(in the rows, 128 means zero)
Group and class of each row:
[127 127 157 120 121 110 126 151 147  87 143  96 112 150 149 131 176 119
 144 148 123 101 112 105 117 134 122]
RQ > GM
[ 91 157 200  98 125 155 114 153 116 110 142 110  94 131 116 115 195 136
  98 140 109 119 101 105 139 115 120]
RQ > MB
[133 133 161 143 158 127 137 139 126  90 156  88 118 124 110 105 150 115
 155 141 123 103 175 117 158 133 103]
RQ > MB
[117 141 148 110 165 116 133 129 131 103 124 106 108 112 128 113 177 146
 129 137 110 100 123 115 146 126 108]
RQ > MB
[123 107 106 147 127 140 110 137 145 123 130 129 119 130 102 122 135 131
 105 129 133 157 136 114 130 120 108]
BH > QB
[117 149 148 153 135 145 133 159 142 108 140 108 111 129 113 118 145 126
 111 107 118 128 136 123 119  96 104]
BH > QB
[109 148 165 104 109 128 128 134 125 145 118 115 110 135 135 143 158 146
 132 147 103 115 138 109 143 122 137]
RQ > GM
[120 114 106 154 159 148 129 136 123  86 151  97 125  82 103 123 145  76
 105 114 123 159 116 131  60 105 128]
BH > SF
[125 135 157 139 158 121 123 166 132  79 125  96  62 123 144 120 185 129
 137 166 125 109 124 108 137 124 108]
RQ > Rt
[118 114 132 163 117 158 128 122 126 137 128 130 120 128 101 110 145 131
  98 121 116 156 141 131 124 117 110]
BH > QB
[116 132 149 133 120 127 130 146 119 125 140 111 105 123 129 133 159 131
 156 150 117 109 120 115 149 133 112]
RQ > GM
[120 122 117 180 141 174 119 135 117 113 105 125 127 119  67 105 132 131
 128 101 105 141 139 134 101 112 113]
BH > SF
[121 131 166 129 186 110 120 165 125 101 147  90 123 137 126 111 195 147
 126 130 104 107 111 116 145 184 106]
RQ > Rt
[123 129 163 127  96 126 132 108 140 100 116 129 105 121 143 115 167 131
 120 152 134 116 114 106 118 126 112]
RQ > Rt
[112 135 167   9 126 127 158 148 135 111 137 124 117 118 144 130 194 114
 130 148 128  85 136 123 141 121 127]
RQ > Rt
[120 142 169 107 129  74 137 136  84 108 146 114 131 134 136 128 158 137
 133 136 121 104 128 110 139 157 119]
RQ > GM
[121 131 134 178 121 175 134 110 116  92 136 105 109 132  68 121 139 119
 115  73 136 146 160 124 103 101 102]
BH > SF
[107 116 134 162 145 153 122 146 117 104 142 108 101 126  86 102 150 137
 113 115 119 141 112 136 104 107 109]
BH > Gp
[104 127 171 133 158 141 141 141 146  95 135 108 113 128 107 123 195 149
 134 133 122 121 114 111 134 126 114]
RQ > Rt
[111 128 154 141 156 110 143 140 138 101 153  94 143 145 122 121 140 127
 152 133  57  97 138 126 114 118 130]
RQ > GM
[115 126 150 127 141 120 138 124 116 129 120 113 106 131 117 135 139 140
 133 148 102 111 113 117 132 122  94]
RQ > MB
[120 123 122 159 125 134 121 130 120 114 132 101 128 124  99 116 113 122
 122 130 123 157 132 122 114 120 115]
BH > Gp
[ 75 141 171 128 141 144 137 136 127 117 147  94 111 124 126 120 193 148
 119 131 118 124 130  93 136 123 106]
RQ > MB
[117 127 114 148 128 144 120 123 106 123 101 129 120 131  95 130 140 152
 108 125 123 137 134  77 126 124 108]
BH > Gp
[127 112 111 167 146 136 114 135 129  79 135 112 139 123  95 111 131 133
 117 121 118 134 126 157 114  98 112]
BH > Gp
[121 127 123 157 124 188 133 141 131  90 155 106  91 140  79 113 143 120
 122 109 122 144 193 115   4 112  99]
BH > SF
[122 124 151 136 127 106 138 136 153 103 144 104 109 128 136 116 150 135
 125 142 104 119 123 108 131 121 122]
RQ > GM
[115 142 184 115 103 128 146 134 142 104 139 110 110 124 134 125 189 128
 145 153 118 104 132 117 120 122 108]
RQ > GM
[131 116 147 113 138 126 143 144 149 108 159 101 123 133 145 128 178 121
 113 153 120 114 128 112 144 122 120]
RQ > GM
[116 120 154 134 116 124 160 138 137 124 123 122 117 115 120 123 167 132
 142 146 112  98 129 118 142 131 129]
RQ > GM
[130 124 140 161 141 161 131 140 128  80 174 101 117 128  62 110 168 110
 129  93 121 151 138 137 106 116 104]
BH > SF
[124 116  80 161 135 140 148 136 140  91 157 114 123 115  93 119 130 116
 109 115 109 155 141 140 105 114 125]
BH > QB
[130 113 106 174 109 164 109 124 104 125 135 110 126 120  85 119 145 123
 111 121 120 155 144 135 110 127 118]
BH > Gp
[117 131 154 128 143 118 149 152 123 121 143 102 111 113 147 126 174 132
 138 126 150 121 127 111 129 133 118]
RQ > GM
[117 128 124 139 115 153 113 125 111 100 114 124  98 130  81 125 139 118
  97  90 135 150 146 123 132 125 113]
BH > Gp
[114 136 161 109 159 120 135 133 141 117 145 101 102 111 128 120 160 124
 114 129 100 119 118 131 143 120 121]
RQ > MB
